In the rows, zero is written as 128.
Known rows:
[114 102 132 147 138 115 119 134 125 113 125 149 126 121 122 105 116 106
 132 135 122 126 134 137 144 135 139 130 145 129 127 138] -> brebri
[121 100 145 143 135 111 106 136 117 109 126 141 122 106 130 101 118 104
 136 149 127 124 145 140 150 132 140 126 147 127 128 133] -> bonoklan
[125 146 166 144 121 136 144 135 130 135  99  83  97 109 116 117 130 128
 129 110 122 123 113 157 106 135 117 124  66 140 142 107] -> kavi
[126 146 164 147 122 136 142 133 128 137  99  85 100 108 115 116 128 129
 130 110 122 123 116 158 106 135 118 124  66 142 140 107] -> saluk
[ 97 132 140 125 115 116 146 123 108 137 128  89 134 107 109 121 154  98
 146 117 111 105 143 147 152 135 147 101 103 153 151 119] -> lalik
[116  91 128 137 144 126 124 144 107 102 124 163 137 131 110 108 121 107
 138 124 122 143 136 132 159 134 148 131 143 113 115 127] -> klebren
[117  91 145 121 137 108 106 132  96 108 127 160 137 121 115 114 128 113
 140 126 119 120 135 109 202 116 165 122 122 105 118 135] -> tikem
[141  87 167 129 147 104 102 118  76 114 122 143 152  96 160  96 172 114
 149  88 121 139 179 140 150 162 110 155 169 106 122 129] -> fenom
[130 164 152  98 117 143  45 138 171  89 126 157 142  98 160 172 134 108
 122 127 135 174 160 102  83 103 153 110 210 126  93 119] -> diflo
[138  84 150 122 142 103 100 127  86 108 125 149 149  94 138 102 160 117
 135  94 125 127 183 153 146 153 114 147 147 101 126 131] -> korik
[117 122 128 122 124  93 108 131 108 116 132 141 114 141 159 127 109 122
 106 146 140 132 107 110 140  92 115 130 119 125 112 122] -> fadres
[146 114 176 162 131 121  98 157 132 103  84 139  88 106 139  96  86 147
 118 164 139 136 102 138 135 129 123 134  92 120 129 103] -> plonodra
[136 160 127 108 115 172 149 142 137 137 143 121 163 153 119 176 155 150
 151 109 121 146 143 118 101 149 144 121 162 130 118 102] -> grude
[ 97 151  94 122 119 104 163  90 139 153 131  84 119 126 122 128 141 104
 104 108 121 107 114 125 119 106 111 108  82 164 154 148] -> kobrek
[112 106 125  92 134  96 109 122  75 118 134 157 128 138 128 130 120 121
 123 124 133 121  99  72 230  69 155 111  81  99 111 137] -> tresak
[112 119 116 125 128  99 121 121 109 122 131 140 114 141 147 120 107 120
 112 144 139 122 101 116 153  93 118 127 108 123 121 131] -> relum
[146 139 143 106 126 154  78 140 163 102 131 165 152 126 141 160 133 137
 127 130 132 170 157  98 100 121 155 134 199 112  94 121] -> listi
[103 116 145 127 131 112  85 131 146  87 112 151 133 101 133 118 130  77
 114 117 121 162 155 130 110 108 148 119 166 138 109 126] -> kirofor
[116 102 134 144 138 113 117 132 124 113 125 151 128 117 123 104 119 107
 130 132 123 127 140 140 145 135 137 131 145 126 126 139] -> skepuguk
[107 150  98 113 114 108 158  88 135 169 131  87 121 129 125 124 143 116
 117 128 122  92  99 137 131 105 124 113  75 150 160 136] -> skikluk
[ 93 153 102 118 114 107 164 105 119 149 131  89 119 136 129 131 139 109
 117 118 124 108 100 134 123 109 111 108  82 155 147 125] -> bibrudra

Facts:
luboza τ narok; lunom τ posol; voto τ sifa; gupoges τ duber; gupoges τ klida; gupoges τ tuvok
flitrok τ dodro; diflo τ lotrol; diflo τ fligo; diflo τ skovar; stebri τ dreklum; stebri τ droba
kaplil τ bizar; kaplil τ bufil; kaplil τ drides; lotres τ nivam; lotres τ vaklun; grude τ tramun
grude τ fadres; fuflibrik τ teski; vuma τ bizar; vuma τ tukikon; klisizal τ fligo; pegre τ naplis
pegre τ flabaklor; voskodom τ gripli; voskodom τ satra; fugi τ viplan; noskeplum τ teski; noskeplum τ skopa
klisker τ narok; klisker τ teski; klisker τ natrori; greplem τ bufil; greplem τ skikluk; stebuk τ menil
skano τ tramun; skano τ gradoson; skano τ nulor; lovan τ tratras; lovan τ tresak; kosa τ tredidur
liplus τ fope; zubrolo τ tratras; zubrolo τ dodro; neflun τ bufil; neflun τ keri; listi τ kirofor
sorus τ reli; dreful τ mufliflan; dreful τ kirofor; dreful τ skovar; dregril τ rugar; dregril τ foni
zitrur τ bizar; pomo τ mupodok; gemik τ fadres; gemik τ zedrer; flifol τ gigak; flifol τ gripli
trobru τ relum; draklorom τ bibrudra; grafovo τ tukikon; grafovo τ rigol; grafovo τ vabrim; plugen τ reli
tenim τ fadres; tenim τ grapos; mafo τ skagrak; mafo τ trena; mafo τ klebren; flegrin τ naplis
flegrin τ klebren; flegrin τ plusteklum; flobrelo τ fligo; flobrelo τ zegesker; rilogum τ viplan; rilogum τ breflupli
nograr τ gradoson; nugis τ drikli; nugis τ kirofor; nugis τ kiro; bomon ψ kiro; luboza ψ brebri
lunom ψ tukikon; skepuguk ψ vabrim; bruklak ψ pomo; brebri ψ rugar; neni ψ voskodom; vaskubra ψ voto
dreklum ψ menil; plusteklum ψ skano; klavan ψ luboza; mufliflan ψ kove; bibrudra ψ skikluk; rugar ψ rigol
kaplil ψ kosa; grude ψ vaskubra; fuflibrik ψ keri; pegre ψ plonodra; vakilon ψ skepuguk; fugi ψ bomon
kisar ψ tuvok; fenom ψ nedor; naplis ψ bibrudra; noskeplum ψ bufil; vero ψ lovan; plonodra ψ maram
lotrol ψ korik; lovan ψ kobrek; kosa ψ vuma; korik ψ reli; graskik ψ droba; maram ψ nulor
tuvok ψ zegesker; reli ψ fenom; klebren ψ brani; bufil ψ dreful; nedor ψ nograr; neflun ψ neni
relum ψ lunom; sibal ψ mupodok; sorus ψ sibal; skovar ψ trena; dregril ψ relum; tredidur ψ dreklum
gripli ψ lezeplo; klida ψ mufliflan; rigol ψ liplus; draklorom ψ lotrol; tramun ψ pegre; skonan ψ gripli
narok ψ neflun; kiro ψ draklorom; vipla ψ tredidur; plugen ψ kisar; menil ψ skonan; grapos ψ plugen
pufi ψ stebuk; keri ψ tramun; bomon ε skopa; luboza ε zedrer; lunom ε kisozes; voto ε fedruk
skepuguk ε dufla; bruklak ε kaplil; brebri ε lotres; nivam ε greplem; fadres ε fugi; natrori ε rigol
voki ε pufi; flitrok ε lovan; viplan ε dregril; bonoklan ε klavan; neni ε fope; vaskubra ε grafovo
diflo ε skovar; dreklum ε tenim; tresak ε zubrolo; klavan ε posol; mufliflan ε relum; fope ε tuvok
rugar ε trenel; bizar ε dreklum; fuflibrik ε voto; vuma ε skonan; breflupli ε skano; vakilon ε maram
fugi ε tofar; drides ε zila; kisozes ε kirofor; fenom ε bomon; vaklun ε skikluk; naplis ε vaskubra
teski ε brati; vabrim ε fuflibrik; klisker ε soval; vero ε lalik; plonodra ε fadres; stebuk ε bonoklan
flatrazem ε mufliflan; satra ε flitrok; skano ε natrori; lotrol ε skagrak; fligo ε rilogum; skagrak ε stebuk
lovan ε klabra; kosa ε tresak; korik ε graskik; gigak ε plebrom; graskik ε diflo; klabra ε kobrek
roril ε nedor; kesas ε brebri; droba ε maplom; maram ε plusteklum; tikem ε kosa; reli ε gemun
klebren ε tikem; kirofor ε trobru; bufil ε duber; zubrolo ε vero; tratras ε kove; listi ε rugar
relum ε lezeplo; trenel ε roril; sibal ε gigak; klefam ε droba; dreful ε totresuk; dregril ε satra
gemik ε bruklak; tukikon ε mupodok; brani ε sibal; tramun ε zegesker; momegrul ε drides; dufla ε sorus
kiro ε plonodra; plebrom ε ralal; vipla ε saluk; gemun ε brani; totresuk ε diflu; plugen ε kavi
diflu ε flatrazem; mafo ε klisker; zegesker ε zitrur; menil ε grapos; plofi ε neni; masiri ε viplan
pufi ε narok; zila ε stebri; keri ε vabrim; rilogum ε kiro; nugis ε voskodom; zedrer ε vakilon
bomon Ξ a; luboza Ξ a; lunom Ξ a; voto Ξ d; skepuguk Ξ b; bruklak Ξ c
brebri Ξ b; nivam Ξ c; fadres Ξ a; natrori Ξ a; gupoges Ξ b; voki Ξ a
flitrok Ξ b; viplan Ξ b; dodro Ξ a; nulor Ξ d; bonoklan Ξ d; neni Ξ e
duber Ξ b; vaskubra Ξ a; diflo Ξ b; dreklum Ξ d; tresak Ξ a; plusteklum Ξ c
stebri Ξ a; klavan Ξ a; trena Ξ c; ralal Ξ a; mufliflan Ξ a; tofar Ξ b
bibrudra Ξ a; fope Ξ b; rugar Ξ d; kaplil Ξ d; skikluk Ξ a; flabaklor Ξ e
lotres Ξ c; bizar Ξ b; grude Ξ c; fuflibrik Ξ e; vuma Ξ e; klisizal Ξ a
pegre Ξ a; breflupli Ξ c; vakilon Ξ e; voskodom Ξ e; fugi Ξ a; drides Ξ e
sifa Ξ c; kisozes Ξ d; kisar Ξ b; fenom Ξ b; vaklun Ξ c; naplis Ξ d
teski Ξ b; vabrim Ξ c; noskeplum Ξ d; klisker Ξ b; mupodok Ξ d; vero Ξ a
greplem Ξ c; plonodra Ξ e; stebuk Ξ b; flatrazem Ξ a; satra Ξ a; skano Ξ a
lotrol Ξ c; fedruk Ξ a; kove Ξ a; fligo Ξ c; skagrak Ξ a; lovan Ξ a
maplom Ξ d; kosa Ξ b; korik Ξ b; gigak Ξ a; graskik Ξ c; soval Ξ a
klabra Ξ e; roril Ξ c; kesas Ξ a; droba Ξ c; saluk Ξ e; maram Ξ e
liplus Ξ e; tikem Ξ b; tuvok Ξ a; reli Ξ a; klebren Ξ c; foni Ξ d
kirofor Ξ c; bufil Ξ e; zubrolo Ξ e; nedor Ξ a; kavi Ξ e; neflun Ξ c
brati Ξ e; tratras Ξ c; listi Ξ c; relum Ξ a; trenel Ξ d; sibal Ξ d
sorus Ξ b; skovar Ξ c; klefam Ξ a; dreful Ξ a; dregril Ξ a; zitrur Ξ c
gradoson Ξ a; lezeplo Ξ a; tredidur Ξ a; gripli Ξ b; klida Ξ c; pomo Ξ c
lalik Ξ d; gemik Ξ e; flifol Ξ c; tukikon Ξ a; rigol Ξ a; trobru Ξ c
brani Ξ b; draklorom Ξ c; tramun Ξ a; skonan Ξ b; momegrul Ξ d; narok Ξ a
dufla Ξ b; kiro Ξ e; plebrom Ξ e; kobrek Ξ a; vipla Ξ e; gemun Ξ a
grafovo Ξ c; totresuk Ξ a; plugen Ξ c; tenim Ξ a; diflu Ξ c; mafo Ξ a
zegesker Ξ a; menil Ξ a; plofi Ξ a; masiri Ξ c; drikli Ξ c; skopa Ξ b
posol Ξ a; flegrin Ξ a; grapos Ξ d; pufi Ξ e; flobrelo Ξ d; zila Ξ b
keri Ξ b; rilogum Ξ c; nograr Ξ b; nugis Ξ e; zedrer Ξ e

Rows:
No name comes twice in this set of rows, the named rows included.
[ 94 139 133 136 112 120 156 114 127 152 137  88 127 131 107 126 148  97
 144 114 101 109 127 152 124 131 152 123 113 150 139 132]	skonan
[117  89 116 149 153 124 130 127 138 106 122 155 133 120 106  94 122  98
 123 116 121 143 151 131 132 139 136 133 153 128 127 153]	masiri
[104 131 120 122 124  87  97 107 143 116 122 133 108 115 149 120 115  99
  90 137 136 135 115 107 122  77 120 118 120 141 124 147]	zegesker
[208 117 184 176 141 185 176 205  69 130 166 135 107 235 138 172  77 250
 149 128 136 166 118  65 138 180  94 199 131  75  56 116]	fuflibrik
[ 99 152 107 119 112 100 159  95 128 157 130  83 118 132 128 132 144 111
 108 120 120 101 105 126 126 103 117 112  76 159 152 133]	kove
[168 129  96  68 124 138  89 159 103 119 150 164 153 140 137 181 131 187
 110 121 163 124 148 126 116 110 103 138 117  69 107 107]	fugi
[123  90 136 143 136 110 118 123 136 118 120 148 135 119 113  99 127 113
 117 131 115 132 147 127 141 132 148 144 141 125 129 142]	droba
[106 110 112 107 137 107 124 129  83 113 134 155 124 145 133 127 110 113
 126 125 140 127  95  98 194  85 133 112  96 108 115 133]	vero
[174 154 175  89 116 143 117 102 105 157 141  98 180 111 166 167 214 163
 158  77 112 133 187 109 116 172 124 147 173 118 126 110]	nograr
[127  94  89  97 134  91 104 132  99 112 131 147 130 109 118 122 128 130
  89 108 151 106 153 154 130 101  98 130  75  99 134 134]	bomon
[224 145 131 110 137 207  82 114 200 179 114 159 120 112 117 127 102 217
 165 187 152 111  87 143 127 139 164 162 137  60 152 143]	vuma
[114 196 156  86  95 151  81 129 167 118 131  97 144  89 144 184 165 100
 136 113 127 153 164 121  74 113 156  87 177 157 117 102]	flobrelo
[ 76 142 133 119 116 125 139 128 129 115 115 104 137 112 112 129 157  69
 133  94 110 142 143 159 100 126 143 101 130 159 130 106]	skovar

The same nodes again, as new rows of numbers:
Known rows:
[124 151 123 145 164 171 159 122 162 140 111 110 154] -> gemun
[119 136 117 125 168 174 138 102 161 143  94 121 153] -> pufi
[141 139 131 157 162 165 147 135 144 132 125 132 141] -> tratras
[123 154 134  59 158 134 140 196 104 155  67 187 184] -> gemik
[145 125 158 173 168 183 100 123 114 120  98 160 143] -> viplan
[158 112 134  83 147  94 128 204  85 146 128 170 154] -> flifol
[118 147 120 130 165 165 153 111 175 148  95 114 155] -> plebrom
[ 54 112 180 128 115 189 106 171 162 166 208  77 188] -> bizar
[152 100 136 152 158 109 130 113 157 141 120 106 137] -> kove
[127 132 129 149 169 164 145 124 150 140 111 123 152] -> menil
[132 100 149  78 131 100 116 211  93 154 156 150 164] -> grafovo
[155 103 125 137 160 114 130 114 142 137 118 113 132] -> gradoson
[129 157 130 163 160 166 168 136 170 139 119 114 156] -> brani
[151 100 125 139 158 117 129 112 149 139 120 104 133] -> posol
[143 141 137 182 162 174 151 136 127 125 131  98 146] -> momegrul
[155 111 136  86 146  94 129 203  87 147 128 168 153] -> trobru
[116 142 117 124 168 177 145 104 161 144  95 122 153] -> vakilon
[140 140 129 160 163 174 150 132 149 130 126 131 142] -> breflupli
[128 140 131 151 163 169 146 117 154 140 108 118 151] -> plofi
[155  98 115 144 161 133 131 117 137 132 145 113 119] -> klida
[141 133 140 170 164 179 132 128 141 127 123 137 138] -> masiri

Rows:
No name comes twice in this set of rows, the named rows included.
[146 160 133  89 159 138 152 220  81 139  94 201 171]	listi
[162 164 123  87 169 128 158 210  73 133  66 203 167]	klisker
[164 155 112 154 177 162 167 139 132 125  97 151 136]	fligo
[149  97 132 151 161 107 140 115 160 147 123 108 141]	lezeplo
[103 129 156 150 145 163 130 140 167 153 139 106 171]	tukikon
[ 73 121 156 113 139 170 116 137 174 164 148 102 181]	bufil
[166 104 140 178 155 113 137 134 125 128 140  89 132]	mupodok
[ 96 138 140 128 153 178 133 117 176 153 115 112 167]	drides
[168  99 109 141 165 127 138 117 128 130 130 123 114]	skovar
[118 127 113 124 175 173 142 102 155 145 100 121 148]	vipla
[111 150 117 130 170 167 167 116 181 152 100 116 163]	plonodra
[137 148 137  86 154 137 144 220  82 143 110 191 170]	plugen
[142 121 183 111 163 159  67 188  55 131  68 220 173]	lovan

The same nodes again, as new rows of numbers:
Known rows:
[121  97 125 118 116 152 125 135  89 114  77  91 128] -> sifa
[136 133 110 138 139 138 133  96 118 117 119 106 161] -> rugar
[ 97 106 123 123  97 109 115 168 179 155 172 185  67] -> voskodom
[161 125 132 105 144 142 141 118 104 131  78  79 173] -> bruklak
[114 127 169 172 105  78 136  94 106 104 135 156  80] -> narok
[136 146 124 157 146 111 131  91 123 108 138 124 163] -> skagrak
[128 137 105 106 100 158 128 124 174 157 148 161  97] -> voto
[ 90 120 139 166 118 134 132 121 102 106 116 143  96] -> ralal
[156 118 101 108 136 152 131 111 115 117  80  78 190] -> vabrim
[ 95 132 136 131  87 129 118 138 159 152 168 194  48] -> flegrin
[135 122 143 149 157 138 101 159 123 174 157 177  57] -> lovan
[106 117 120 146 114 138 113 113  98 112 125 124 112] -> lalik
[142 140 159 153 167  64 141 137 142 122 139 120 165] -> vipla
[173 154 124  97 174 170 104 145  71 116  42  96 151] -> lotrol
[132 143 127 160 149 113 129  94 118 113 137 126 156] -> vaskubra
[137 123 113  62 102 179 134 148 159 169 110 115 108] -> listi
[112  98 145 128 109 110 139 140 106 105 115 106 111] -> skopa
[101  96 129 123 119 127 135 152 108 114 123  97 125] -> kisar
[146 128 127 147 164  84 129 121 139 118 141 116 178] -> neni
[160 131 114  98 128 138 136  99 124 119  93  75 197] -> diflu
[118 112 142  74  75 163 132 163 148 168 110 144  57] -> grude

Rows:
No name comes twice in this set of rows, the named rows included.
[140 139 130 133 143 133 135 104 112 123 112 112 146]	naplis
[165 163 115 122 170 124 133 168 157 143 158 134 228]	bizar
[125 147 118 126 108 132 125 119 178 151 165 175 102]	skano
[120 167 128 116 108 150 118 174 181 186 183 226  85]	kaplil
[113 103 117  81  76 172 119 156 150 156 108 144  74]	pomo
[144 100 133 127 175 132 126 159  88 126 111  83 145]	viplan
[123 127 177 121  55 102 146 109 166 150 136 199   7]	noskeplum
[154 136 115 109 136 101 133 118 135 115 150  81 199]	tikem
[137 130 131 155 157  74 131 126 143 114 141 117 176]	maram
[111 119 107  59 114 175 138 179 162 163 146 104 103]	diflo
[138 134 134 109 121 101 129 154 191 166 175 170 108]	gemik
[136 149 142 154 146 104 141  92 123 117 144 125 156]	klavan
[153 151 113  71  97 102 129 140 198 161 196 135 153]	kosa

